Below is a small trained network, with its code and all its weights. Each question gives an input and a class and asks what happens when units are switched off, that is, made to give their printed mean instead of their output.

import numpy as np


def w(rows, s, z=0):
    codes = np.array(rows[::2]) - 128.0
    scale = np.full(codes.shape[1], s)
    scale[-1] = z or s
    return codes * scale


def f(y):
    return np.maximum(y, 0)


def log_softmax(a):
    a = a - a.max(-1, keepdims=True)
    return a - np.log(np.exp(a).sum(-1, keepdims=True))


def net(x, mask):
    res = np.array(x, float).reshape(1, 7) / 4 @ E
    y = f(res @ A[0][:, :-1].T + A[0][:, -1])
    res = res + np.where(mask, y, B[0][:, -1]) @ B[0][:, :-1]
    return log_softmax(res[-1] @ U[:, :-1].T + U[:, -1])


A, B = {}, {}
E = w([
[1,76,78],'x0',
[137,71,159],'x1',
[129,123,131],'x2',
[63,177,193],'x3',
[192,78,62],'x4',
[130,120,132],'x5',
[128,129,128],'x6',
],0.0097)
A[0] = w([
[63,53,85,218],'N0',
[15,164,139,131],'N1',
[57,97,78,159],'N2',
[61,113,156,69],'N3',
[36,115,122,80],'N4',
[187,78,21,96],'N5',
[136,49,19,108],'N6',
[207,199,153,232],'N7',
[225,67,150,198],'N8',
[103,28,161,212],'N9',
[190,129,95,162],'N10',
[173,149,246,176],'N11',
[5,136,226,166],'N12',
[180,107,153,230],'N13',
[150,105,136,254],'N14',
[41,144,53,142],'N15',
[88,74,67,217],'N16',
[123,191,239,161],'N17',
[141,66,128,204],'N18',
[88,59,196,134],'N19',
[208,154,106,106],'N20',
],0.011,0.008)
B[0] = w([
[133,140,25,240],'N0',
[75,43,110,223],'N1',
[163,40,2,209],'N2',
[130,53,149,164],'N3',
[152,4,145,188],'N4',
[224,133,144,192],'N5',
[198,138,83,199],'N6',
[106,237,217,224],'N7',
[166,222,169,217],'N8',
[105,166,74,211],'N9',
[167,196,191,180],'N10',
[63,198,216,203],'N11',
[81,75,88,253],'N12',
[137,250,162,201],'N13',
[137,218,115,209],'N14',
[139,105,95,212],'N15',
[143,151,24,223],'N16',
[2,137,176,206],'N17',
[130,176,107,190],'N18',
[88,105,91,176],'N19',
[144,128,148,172],'N20',
],0.0072,0.012)
U = w([
[98,254,166,255],'0',
[86,145,10,225],'1',
[238,194,197,58],'2',
[192,132,23,37],'3',
[33,202,214,34],'4',
[60,51,97,64],'5',
],0.0077,0.0062)

Each question gives the input, the list of numbers given to net, and the class t.
The units are the neurons (one row each of A and B). Each row of codes is followed by its name. A weight is (code - 128) times the scale printed after its matrix; where a second scale follows, it is the last column's (A, B and U).
mask holds one flag per neuron, in row order. A switched-off neuron (its flag False) gives its mean, the last column of its row in B, instead of its output. The means were averaged over made-up inputs and are rounded, as every weight is.
A unit's drop is (log p(t) with every unit on - log p(t) with that unit switched off) / (log p(t) with every unit on - log p(t) with every unit switched off).
The circuit of an input: a set's keep is (log p(t) with only the set's units on - log p(t) with every unit switched off) / (log p(t) with every unit on - log p(t) with every unit switched off). Starting from the 12 units with the biggest drops (on a tie, the unit counted first), units are removed one at a time, each time the one whose removal leaves the highest keep (on an exact tie, the one counted first), for as long as the keep stays at least 0.8.
units of the circuit, in order: the units of the circuit, biggest drop first
most important unit: the unit with the biggest drop
top k neurons: the k neurons with the biggest drops, biggest first
drop of u: that unit's drop, to one decimal
input [-6,8,5,5,-1,-5,-4], class 4: most important unit => N17
input [8,-3,5,3,-3,-8,1], class 5: units of the circuit, in order => [N4 N1]
input [-7,6,4,4,-2,5,6], class 4: units of the circuit, in order => [N17 N11]
input [-8,3,-3,1,-3,5,6], class 4: units of the circuit, in order => [N17 N11]
input [0,2,-3,4,5,2,-4], class 0: units of the circuit, in order => [N2 N12]
input [-5,6,7,0,5,-5,-8], class 2: top 2 neurons => [N17 N5]
input [-6,-3,-3,-5,2,8,1], class 2: top 2 neurons => [N5 N17]
input [-2,0,2,-8,-4,5,3], class 0: top 2 neurons => [N4 N2]
input [-3,-1,-6,-1,5,3,7], class 2: drop of N17 => 0.1
input [-4,-3,3,2,-5,8,-5], class 4: drop of N17 => 0.2
input [-4,8,-8,-6,-1,-8,1], class 0: drop of N2 => 0.2
